Here is a tiny trained network, its code and every weight. The questions are about switching its units off for an input and a class, where a switched-off unit gives its printed mean instead of its output.

import numpy as np


def w(rows, s, z=0):
    codes = np.array(rows[::2]) - 128.0
    scale = np.full(codes.shape[1], s)
    scale[-1] = z or s
    return codes * scale


def norm(h):
    return h / np.sqrt((h * h).mean(-1, keepdims=True) + 1e-5)


def f(y):
    return y / 2 * (1 + np.tanh(0.7978845608 * (y + 0.044715 * y**3)))


def log_softmax(a):
    a = a - a.max(-1, keepdims=True)
    return a - np.log(np.exp(a).sum(-1, keepdims=True))


def net(x, mask):
    res = np.array(x, float).reshape(1, 5) / 4 @ E
    u = 0
    for l in range(2):
        y = f(norm(res) @ A[l][:, :-1].T + A[l][:, -1])
        res = res + np.where(mask[u : u + 5], y, B[l][:, -1]) @ B[l][:, :-1]
        u += 5
    return log_softmax(norm(res)[-1] @ U[:, :-1].T + U[:, -1])


A, B = {}, {}
E = w([
[167,113,3,142,159,153,169],'x0',
[113,119,122,127,125,125,139],'x1',
[124,71,168,207,97,182,110],'x2',
[123,134,121,134,108,114,122],'x3',
[143,169,149,111,68,182,195],'x4',
],0.0077)
A[0] = w([
[135,117,31,149,188,152,91,197],'0.n1',
[111,199,191,30,177,45,117,135],'0.n2',
[162,113,69,43,175,37,188,107],'0.n3',
[91,120,175,145,212,83,37,254],'0.n4',
[20,254,150,150,99,174,115,142],'0.n5',
],0.0052,0.00099)
B[0] = w([
[161,106,138,174,141,93,115,220],'0.n1',
[46,87,72,72,68,139,126,252],'0.n2',
[154,160,165,144,154,95,117,223],'0.n3',
[29,168,109,151,113,162,124,241],'0.n4',
[157,50,158,120,254,177,177,175],'0.n5',
],0.0091,0.0035)
A[1] = w([
[176,92,8,190,186,81,71,142],'1.n1',
[159,254,107,175,167,35,240,134],'1.n2',
[140,78,161,40,39,156,182,132],'1.n3',
[244,171,24,136,65,186,179,9],'1.n4',
[119,193,247,65,79,135,145,57],'1.n5',
],0.0064,0.0011)
B[1] = w([
[153,159,165,187,113,54,221,252],'1.n1',
[123,234,191,61,254,219,48,189],'1.n2',
[247,126,139,79,137,25,126,194],'1.n3',
[45,98,35,83,48,224,53,203],'1.n4',
[233,68,129,118,139,83,143,185],'1.n5',
],0.0059,0.005)
U = w([
[18,133,99,75,107,94,105,171],'0',
[166,99,157,21,131,78,158,137],'1',
[150,194,121,151,211,58,121,157],'2',
[147,196,81,69,159,211,124,156],'3',
[47,87,201,191,113,155,48,3],'4',
[192,74,214,152,94,157,161,197],'5',
[147,96,96,246,126,113,162,159],'6',
[143,81,52,143,53,234,131,18],'7',
],0.014,0.0025)

Each question gives the input, the list of numbers given to net, and the class t.
The units are the neurons (one row each of A and B). Each row of codes is followed by its name. A weight is (code - 128) times the scale printed after its matrix; where a second scale follows, it is the last column's (A, B and U).
mask holds one flag per neuron, layer by layer. A switched-off neuron (its flag False) gives its mean, the last column of its row in B, instead of its output. The means were averaged over made-up inputs and are rounded, as every weight is.
A unit's drop is (log p(t) with every unit on - log p(t) with that unit switched off) / (log p(t) with every unit on - log p(t) with every unit switched off).
The circuit of an input: a set's keep is (log p(t) with only the set's units on - log p(t) with every unit switched off) / (log p(t) with every unit on - log p(t) with every unit switched off). Starting from all 10 units, units are removed one at a time, each time the one whose removal leaves the highest keep (on an exact tie, the one counted first), for as long as the keep stays at least 0.8.
circuit, biggest first: the units of the circuit, biggest drop first
most important unit: the unit with the biggest drop
top k neurons: the k neurons with the biggest drops, biggest first
k most important neurons of layer l: the k neurons of layer l with the biggest drops, biggest first
drop when u is switched off: that unit's drop, to one decimal
input [-6,1,-2,-7,-1], class 0: circuit, biggest first : [0.n2]
input [5,-3,1,-6,0], class 6: top 3 neurons : [0.n1; 1.n1; 1.n4]
input [-6,-4,8,7,1], class 5: circuit, biggest first : [1.n5; 0.n2]
input [8,-1,0,0,0], class 2: top 2 neurons : [0.n1; 1.n1]
input [7,-6,0,-1,-3], class 2: 3 most important neurons of layer 0 : [0.n2; 0.n3; 0.n5]
input [0,6,3,7,3], class 5: top 3 neurons : [0.n2; 0.n5; 1.n3]
input [0,4,-7,-6,-6], class 0: top 3 neurons : [0.n2; 0.n4; 1.n3]
input [7,-1,0,2,0], class 2: top 2 neurons : [0.n1; 1.n1]
input [-8,-4,6,8,3], class 5: circuit, biggest first : [1.n5; 1.n4]
input [-1,-2,-1,-7,-5], class 0: 3 most important neurons of layer 0 : [0.n4; 0.n2; 0.n5]
input [-1,-8,-1,-1,0], class 0: drop when 0.n4 is switched off : 0.1
input [-8,-8,3,4,3], class 5: drop when 0.n2 is switched off : 0.0
input [-5,8,8,6,3], class 5: drop when 1.n5 is switched off : 0.1
input [-1,0,0,0,7], class 1: most important unit : 1.n3
